Below are the code and all the weights of a small trained network. Each question names an input and a target symbol and asks about switching units off, where a switched-off unit gives its printed mean instead of its output.

import numpy as np


def w(rows, s, z=0):
    codes = np.array(rows[::2]) - 128.0
    scale = np.full(codes.shape[1], s)
    scale[-1] = z or s
    return codes * scale


def f(y):
    return np.maximum(y, 0)


def softmax(a):
    e = np.exp(a - a.max(-1, keepdims=True))
    return e / e.sum(-1, keepdims=True)


def log_softmax(a):
    a = a - a.max(-1, keepdims=True)
    return a - np.log(np.exp(a).sum(-1, keepdims=True))


def net(x, mask):
    ids = ['ΔΘΞΦΨαγεζηλμστω'.index(c) for c in x.split()]
    T = len(ids)
    res = E[ids] + P[:T]
    r = res
    for j in range(2):
        rows = slice(3 * j, 3 * j + 3)
        q, k, v = (r @ M[0][rows].T for M in (Q, K, V))
        z = softmax(np.where(np.tri(T) > 0, q @ k.T / 3**0.5, -1e9)) @ v
        o = O[0][rows]
        res = res + np.where(mask[j], z, o[:, -1]) @ o[:, :-1]
    y = f(res @ A[0][:, :-1].T + A[0][:, -1])
    res = res + np.where(mask[2:26], y, B[0][:, -1]) @ B[0][:, :-1]
    return log_softmax(res[-1] @ U[:, :-1].T + U[:, -1])


Q, K, V, O, A, B = {}, {}, {}, {}, {}, {}
E = w([
[122,146,140],'Δ',
[105,173,9],'Θ',
[131,186,31],'Ξ',
[162,106,102],'Φ',
[237,158,75],'Ψ',
[170,116,208],'α',
[91,143,169],'γ',
[57,163,167],'ε',
[59,125,103],'ζ',
[190,150,127],'η',
[143,127,116],'λ',
[42,193,7],'μ',
[20,157,133],'σ',
[67,76,100],'τ',
[166,156,168],'ω',
],0.013)
P = w([
[83,165,46],'0',
[127,88,147],'1',
[110,229,118],'2',
[125,74,141],'3',
[114,231,125],'4',
[126,107,156],'5',
[114,254,134],'6',
[127,116,159],'7',
],0.009)
Q[0] = w([
[111,186,110],'h0',
[141,251,126],'h0',
[120,176,116],'h0',
[112,70,96],'h1',
[134,138,154],'h1',
[144,145,180],'h1',
],0.017)
K[0] = w([
[130,189,184],'h0',
[121,249,159],'h0',
[126,167,152],'h0',
[119,161,185],'h1',
[130,106,135],'h1',
[125,104,139],'h1',
],0.018)
V[0] = w([
[106,43,103],'h0',
[123,180,153],'h0',
[116,124,111],'h0',
[157,137,116],'h1',
[135,254,202],'h1',
[130,179,163],'h1',
],0.0084)
O[0] = w([
[134,238,180,3],'h0',
[134,62,85,220],'h0',
[140,132,131,145],'h0',
[138,143,122,129],'h1',
[131,253,197,189],'h1',
[131,181,160,147],'h1',
],0.011,0.0027)
A[0] = w([
[230,87,223,66],'n0',
[84,157,76,102],'n1',
[109,194,126,124],'n2',
[81,99,151,129],'n3',
[159,160,59,2],'n4',
[155,168,70,20],'n5',
[142,119,94,117],'n6',
[66,103,194,18],'n7',
[203,147,108,76],'n8',
[102,118,74,92],'n9',
[112,107,115,134],'n10',
[224,134,115,10],'n11',
[139,115,177,151],'n12',
[158,119,167,65],'n13',
[101,79,217,108],'n14',
[115,174,86,77],'n15',
[73,130,121,123],'n16',
[93,143,83,48],'n17',
[199,107,183,167],'n18',
[133,132,129,97],'n19',
[73,184,152,69],'n20',
[137,70,251,98],'n21',
[180,141,164,155],'n22',
[213,148,143,136],'n23',
],0.014,0.0088)
B[0] = w([
[204,29,53,206],'n0',
[202,139,128,252],'n1',
[130,108,179,213],'n2',
[102,151,152,192],'n3',
[97,25,121,161],'n4',
[95,51,136,158],'n5',
[111,161,139,180],'n6',
[218,121,35,141],'n7',
[124,190,82,159],'n8',
[87,183,126,212],'n9',
[104,131,141,177],'n10',
[142,255,181,144],'n11',
[102,173,148,200],'n12',
[139,150,163,139],'n13',
[76,72,101,200],'n14',
[178,167,128,184],'n15',
[169,86,110,224],'n16',
[42,165,133,171],'n17',
[124,167,191,247],'n18',
[110,106,131,128],'n19',
[92,70,97,185],'n20',
[108,249,68,217],'n21',
[124,97,180,215],'n22',
[152,53,98,215],'n23',
],0.039,0.0038)
U = w([
[71,177,196,115],'Δ',
[119,172,111,170],'Θ',
[133,158,119,180],'Ξ',
[145,75,229,97],'Φ',
[226,154,159,37],'Ψ',
[173,92,2,102],'α',
[24,180,144,68],'γ',
[23,92,45,74],'ε',
[83,55,153,208],'ζ',
[180,23,149,175],'η',
[113,132,243,255],'λ',
[150,227,140,19],'μ',
[104,4,81,116],'σ',
[16,54,160,153],'τ',
[156,92,121,237],'ω',
],0.0073,0.0047)

Each question gives the input, a string of symbols that net reads in full, and the target symbol t.
The units are the heads (3 rows each of Q, K, V and O) and the neurons (one row each of A and B). Each row of codes is followed by its name. A weight is (code - 128) times the scale printed after its matrix; where a second scale follows, it is the last column's (O, A, B and U).
mask holds one flag per unit, heads first, then neurons. A switched-off unit (its flag False) gives its mean, the last column of its rows in O or B, instead of its output. The means were averaged over made-up inputs and are rounded, as every weight is.
A unit's drop is (log p(t) with every unit on - log p(t) with that unit switched off) / (log p(t) with every unit on - log p(t) with every unit switched off).
The circuit of an input: a set's keep is (log p(t) with only the set's units on - log p(t) with every unit switched off) / (log p(t) with every unit on - log p(t) with every unit switched off). Starting from the 12 units with the biggest drops (on a tie, the unit counted first), units are removed one at a time, each time the one whose removal leaves the highest keep (on an exact tie, the one counted first), for as long as the keep stays at least 0.8.
circuit, biggest first: the units of the circuit, biggest drop first
unit that matters most: the unit with the biggest drop
top k neurons: the k neurons with the biggest drops, biggest first
heads that matter: for each layer, one digit per head in row order, 1 if its drop is at least 0.15 and else 0, layers parted by /
drop of u: that unit's drop, to one decimal
input τ τ μ Δ ω ζ α ε, target ε: circuit, biggest first -> [n14 n18 n21]
input μ α Θ γ α τ, target τ: top 4 neurons -> [n20 n1 n2 n0]
input λ τ γ Θ α ζ, target τ: top 2 neurons -> [n20 n0]
input α α λ α Ψ ε, target ε: circuit, biggest first -> [n14 n21 n18]
input ε ζ α σ ζ α γ α, target α: circuit, biggest first -> [n0]
input Φ α Δ μ, target μ: heads that matter -> 00
input Δ τ Ξ ε ε Δ τ η, target η: heads that matter -> 00
input τ ε α σ Ψ μ, target μ: heads that matter -> 10
input α σ Δ τ τ σ η Φ, target Φ: heads that matter -> 10
input α μ ζ ω Ξ λ, target λ: heads that matter -> 00
input α α ω ε γ Φ, target Φ: heads that matter -> 11
input Θ ω ω Δ τ α, target α: top 4 neurons -> [n0 n21 n14 n23]
input α ω τ ω λ τ, target τ: top 3 neurons -> [n20 n1 n0]
input Θ Φ η Θ Ψ α Ψ λ, target λ: unit that matters most -> n0
input α η λ ε ε σ, target σ: top 2 neurons -> [n20 n7]
input γ Δ τ α α τ α σ, target σ: drop of n18 -> 0.2
input α Φ Δ Θ η ζ ε γ, target γ: drop of n21 -> 0.3
input ε μ ε γ, target γ: drop of n21 -> 0.5
